Here is a tiny trained network, its code and every weight. The questions are about switching its units off for an input and a class, where a switched-off unit gives its printed mean instead of its output.

import numpy as np


def w(rows, s, z=0):
    codes = np.array(rows[::2]) - 128.0
    scale = np.full(codes.shape[1], s)
    scale[-1] = z or s
    return codes * scale


def f(y):
    return np.maximum(y, 0)


def log_softmax(a):
    a = a - a.max(-1, keepdims=True)
    return a - np.log(np.exp(a).sum(-1, keepdims=True))


def net(x, mask):
    res = np.array(x, float).reshape(1, 3) / 4 @ E
    y = f(res @ A[0][:, :-1].T + A[0][:, -1])
    res = res + np.where(mask, y, B[0][:, -1]) @ B[0][:, :-1]
    return log_softmax(res[-1] @ U[:, :-1].T + U[:, -1])


A, B = {}, {}
E = w([
[119,129,110,118,111,97,146,125],'x0',
[43,153,137,23,160,116,97,222],'x1',
[88,116,6,56,162,219,136,99],'x2',
],0.016)
A[0] = w([
[167,102,83,193,100,153,141,43,190],'N0',
[145,157,181,137,107,84,98,219,139],'N1',
[137,166,166,148,103,105,116,192,143],'N2',
[120,184,142,109,130,76,73,254,120],'N3',
[127,166,229,177,86,78,133,171,253],'N4',
[220,125,159,220,91,70,133,96,221],'N5',
],0.0091,0.0068)
B[0] = w([
[202,102,109,199,107,164,177,100,222],'N0',
[112,97,185,158,152,138,167,154,195],'N1',
[134,100,179,133,103,120,154,164,177],'N2',
[96,102,110,124,123,161,163,146,198],'N3',
[134,98,254,130,84,113,122,115,239],'N4',
[142,132,188,113,78,108,68,86,253],'N5',
],0.017,0.022)
U = w([
[177,137,141,132,113,83,4,50,80],'0',
[116,98,145,157,139,119,182,201,13],'1',
[194,113,40,197,143,164,207,88,252],'2',
[67,159,36,26,220,150,93,196,200],'3',
],0.015,0.0039)

Each question gives the input, the list of numbers given to net, and the class t.
The units are the neurons (one row each of A and B). Each row of codes is followed by its name. A weight is (code - 128) times the scale printed after its matrix; where a second scale follows, it is the last column's (A, B and U).
mask holds one flag per neuron, in row order. A switched-off neuron (its flag False) gives its mean, the last column of its row in B, instead of its output. The means were averaged over made-up inputs and are rounded, as every weight is.
A unit's drop is (log p(t) with every unit on - log p(t) with that unit switched off) / (log p(t) with every unit on - log p(t) with every unit switched off).
The circuit of an input: a set's keep is (log p(t) with only the set's units on - log p(t) with every unit switched off) / (log p(t) with every unit on - log p(t) with every unit switched off). Starting from all 6 units, units are removed one at a time, each time the one whose removal leaves the highest keep (on an exact tie, the one counted first), for as long as the keep stays at least 0.8.
circuit, biggest first: the units of the circuit, biggest drop first
k most important neurons: the k neurons with the biggest drops, biggest first
drop of u: that unit's drop, to one decimal
input [-3,1,-3], class 1: circuit, biggest first	(N5)
input [-7,6,2], class 3: circuit, biggest first	(N4 N0)
input [3,-5,2], class 2: 2 most important neurons	(N0 N4)
input [2,8,1], class 3: circuit, biggest first	(N4 N0)
input [-1,1,2], class 3: circuit, biggest first	(N0 N5 N4)
input [5,1,-5], class 1: 2 most important neurons	(N1 N2)
input [-7,1,-7], class 1: 3 most important neurons	(N1 N2 N3)
input [2,-6,1], class 2: 2 most important neurons	(N0 N4)
input [3,3,1], class 3: 2 most important neurons	(N0 N4)
input [-5,2,2], class 3: 3 most important neurons	(N0 N5 N4)
input [0,1,-3], class 1: 2 most important neurons	(N5 N1)
input [-6,0,4], class 2: 2 most important neurons	(N5 N4)
input [2,-5,1], class 2: 2 most important neurons	(N0 N4)
input [-7,2,-6], class 1: most important neuron	(N1)
input [2,-2,2], class 2: 2 most important neurons	(N5 N4)
input [7,-1,4], class 2: drop of N5	0.8
input [3,0,5], class 2: drop of N5	1.7
input [6,-1,5], class 2: drop of N5	0.5
input [2,8,2], class 3: drop of N4	0.2
